Below is a small trained network, with its code and all its weights. Each question gives an input and a class and asks what happens when units are switched off, that is, made to give their printed mean instead of their output.

import numpy as np


def w(rows, s, z=0):
    codes = np.array(rows[::2]) - 128.0
    scale = np.full(codes.shape[1], s)
    scale[-1] = z or s
    return codes * scale


def norm(h):
    return h / np.sqrt((h * h).mean(-1, keepdims=True) + 1e-5)


def f(y):
    return y / 2 * (1 + np.tanh(0.7978845608 * (y + 0.044715 * y**3)))


def log_softmax(a):
    a = a - a.max(-1, keepdims=True)
    return a - np.log(np.exp(a).sum(-1, keepdims=True))


def net(x, mask):
    res = np.array(x, float).reshape(1, 5) / 4 @ E
    u = 0
    for l in range(3):
        y = f(norm(res) @ A[l][:, :-1].T + A[l][:, -1])
        res = res + np.where(mask[u : u + 9], y, B[l][:, -1]) @ B[l][:, :-1]
        u += 9
    return log_softmax(norm(res)[-1] @ U[:, :-1].T + U[:, -1])


A, B = {}, {}
E = w([
[171,116,140,124,130,119,123,80,183,176,100],'x0',
[127,117,167,233,132,105,124,193,92,190,147],'x1',
[225,57,175,97,217,172,131,147,93,95,159],'x2',
[128,116,58,188,180,123,183,37,69,126,105],'x3',
[180,200,121,62,155,2,150,169,82,160,100],'x4',
],0.0099)
A[0] = w([
[217,109,146,134,108,133,89,48,210,205,63,64],'0.n0',
[117,92,199,231,145,115,184,177,142,126,120,152],'0.n1',
[121,151,128,78,143,119,189,70,168,71,88,4],'0.n2',
[155,103,96,165,126,131,165,75,85,75,94,146],'0.n3',
[144,170,76,71,152,210,110,116,166,80,120,128],'0.n4',
[94,159,80,131,97,161,94,186,21,9,137,57],'0.n5',
[50,163,124,130,90,3,176,100,155,107,82,42],'0.n6',
[136,163,66,189,135,120,204,96,54,117,150,11],'0.n7',
[38,151,131,136,140,184,103,77,157,148,149,98],'0.n8',
],0.0078,0.0033)
B[0] = w([
[2,206,224,99,231,242,168,195,116,133,104,235],'0.n0',
[52,93,81,48,94,123,25,46,56,137,174,253],'0.n1',
[78,98,90,63,120,98,120,102,64,211,100,177],'0.n2',
[132,133,151,101,77,183,153,210,187,125,184,218],'0.n3',
[91,32,66,131,77,142,23,131,13,220,163,226],'0.n4',
[43,230,246,84,246,220,135,119,173,207,26,200],'0.n5',
[199,186,111,168,215,161,46,105,179,58,191,226],'0.n6',
[228,107,106,110,59,153,230,159,234,233,151,211],'0.n7',
[149,127,178,182,124,98,116,44,134,27,210,203],'0.n8',
],0.0067,0.0043)
A[1] = w([
[177,98,129,140,168,158,171,113,71,130,133,63],'1.n0',
[91,170,199,150,174,139,178,136,126,152,47,134],'1.n1',
[114,115,173,88,94,120,99,210,165,101,147,66],'1.n2',
[127,110,81,67,99,128,134,100,133,61,106,5],'1.n3',
[128,107,156,219,135,92,111,150,99,202,123,149],'1.n4',
[156,74,154,72,189,134,107,139,108,101,108,26],'1.n5',
[192,179,90,96,164,5,167,158,108,126,46,11],'1.n6',
[120,111,76,163,184,131,177,77,137,152,102,82],'1.n7',
[176,143,136,137,165,125,129,114,126,81,142,67],'1.n8',
],0.011,0.0027)
B[1] = w([
[132,158,120,127,120,108,107,180,208,119,184,198],'1.n0',
[97,160,168,97,146,188,125,87,146,81,118,209],'1.n1',
[170,140,74,115,59,164,205,138,186,124,146,233],'1.n2',
[101,100,101,163,138,90,135,160,107,244,134,143],'1.n3',
[98,125,66,24,149,163,103,118,111,137,125,206],'1.n4',
[98,175,87,171,148,106,71,175,156,99,160,231],'1.n5',
[149,105,185,173,52,195,75,80,69,62,102,253],'1.n6',
[127,145,164,72,92,171,160,212,194,152,114,176],'1.n7',
[126,108,118,140,98,54,147,149,129,68,179,131],'1.n8',
],0.011,0.0059)
A[2] = w([
[211,171,92,46,44,155,151,138,101,115,142,150],'2.n0',
[62,212,70,183,96,112,96,53,175,182,62,95],'2.n1',
[99,153,114,47,85,184,85,127,136,210,142,220],'2.n2',
[81,2,172,198,141,170,96,85,173,66,87,2],'2.n3',
[33,158,219,119,171,143,174,105,137,91,155,48],'2.n4',
[140,88,48,25,162,120,84,45,119,114,132,226],'2.n5',
[154,168,55,162,121,132,116,140,192,49,173,157],'2.n6',
[109,39,88,169,91,149,207,138,186,116,166,120],'2.n7',
[122,97,144,220,118,99,78,79,163,41,201,89],'2.n8',
],0.0085,0.0019)
B[2] = w([
[99,63,137,197,109,197,196,79,117,150,78,199],'2.n0',
[176,88,70,108,223,158,50,255,151,107,230,171],'2.n1',
[116,82,151,93,174,48,213,115,69,108,130,249],'2.n2',
[157,217,144,144,119,147,127,76,24,56,49,171],'2.n3',
[191,135,218,110,181,57,129,168,122,122,60,170],'2.n4',
[48,160,155,112,70,56,113,199,31,161,212,173],'2.n5',
[140,164,122,172,214,42,132,15,205,252,112,185],'2.n6',
[165,128,198,142,12,107,167,139,101,100,64,167],'2.n7',
[208,165,67,145,110,76,53,110,102,175,70,176],'2.n8',
],0.0078,0.012)
U = w([
[156,140,161,185,44,189,61,59,39,46,86,166],'0',
[53,52,83,41,123,133,110,161,22,171,192,155],'1',
[73,191,195,54,227,206,136,157,154,51,105,164],'2',
[180,94,110,122,49,167,247,142,232,165,130,167],'3',
[178,172,49,166,178,109,28,149,204,129,198,143],'4',
[132,156,157,116,179,85,143,58,84,154,93,174],'5',
[123,66,88,134,162,46,159,135,139,28,62,3],'6',
[120,96,113,143,157,67,143,148,118,97,61,17],'7',
],0.013,0.0059)

Each question gives the input, the list of numbers given to net, and the class t.
The units are the neurons (one row each of A and B). Each row of codes is followed by its name. A weight is (code - 128) times the scale printed after its matrix; where a second scale follows, it is the last column's (A, B and U).
mask holds one flag per neuron, layer by layer. A switched-off neuron (its flag False) gives its mean, the last column of its row in B, instead of its output. The means were averaged over made-up inputs and are rounded, as every weight is.
A unit's drop is (log p(t) with every unit on - log p(t) with that unit switched off) / (log p(t) with every unit on - log p(t) with every unit switched off).
The circuit of an input: a set's keep is (log p(t) with only the set's units on - log p(t) with every unit switched off) / (log p(t) with every unit on - log p(t) with every unit switched off). Starting from the 12 units with the biggest drops (on a tie, the unit counted first), units are removed one at a time, each time the one whose removal leaves the highest keep (on an exact tie, the one counted first), for as long as the keep stays at least 0.8.
units of the circuit, in order: the units of the circuit, biggest drop first
k most important neurons: the k neurons with the biggest drops, biggest first
k most important neurons of layer l: the k neurons of layer l with the biggest drops, biggest first
input [-4,5,8,8,2], class 3: 3 most important neurons	(0.n7, 1.n7, 0.n6)
input [3,-6,-8,3,-5], class 4: 3 most important neurons	(2.n1, 0.n8, 0.n6)
input [4,6,-1,-7,5], class 3: units of the circuit, in order	(1.n2)
input [-4,0,5,-4,5], class 0: units of the circuit, in order	(1.n6, 0.n0, 0.n3)
input [-2,-1,1,2,-2], class 5: 4 most important neurons of layer 1	(1.n6, 1.n2, 1.n7, 1.n0)
input [2,-6,-7,2,4], class 4: 4 most important neurons	(0.n6, 2.n1, 1.n4, 0.n1)
input [-8,-7,1,-8,8], class 0: 4 most important neurons of layer 0	(0.n0, 0.n3, 0.n1, 0.n7)
input [6,-3,-3,7,-3], class 3: 4 most important neurons	(1.n7, 0.n5, 0.n7, 0.n3)
input [-4,-7,7,3,-6], class 1: 2 most important neurons	(0.n4, 1.n6)
input [0,-8,-5,-7,-6], class 1: 4 most important neurons	(0.n4, 1.n6, 1.n3, 0.n3)
input [0,7,1,8,2], class 3: 4 most important neurons	(0.n7, 1.n7, 0.n4, 1.n0)
input [-7,0,7,8,-5], class 3: 3 most important neurons	(0.n7, 0.n0, 1.n0)
input [-3,-4,-5,-4,5], class 0: 2 most important neurons	(1.n6, 1.n5)
input [-5,7,-2,-2,8], class 0: 2 most important neurons	(1.n6, 0.n4)
input [-5,4,-8,0,-5], class 4: 2 most important neurons	(2.n1, 1.n6)
input [-6,8,-8,6,5], class 1: units of the circuit, in order	(1.n4)
input [8,-6,-8,-3,5], class 2: 2 most important neurons of layer 0	(0.n0, 0.n1)
input [-7,-1,7,-2,-7], class 0: 3 most important neurons of layer 0	(0.n0, 0.n4, 0.n6)
input [-4,8,0,8,4], class 1: 2 most important neurons of layer 1	(1.n4, 1.n2)
input [-2,-8,4,1,7], class 1: units of the circuit, in order	(2.n5)
input [4,-5,-4,8,7], class 3: 2 most important neurons of layer 2	(2.n3, 2.n0)
input [-1,-3,3,-4,-3], class 3: 3 most important neurons of layer 1	(1.n2, 1.n6, 1.n4)
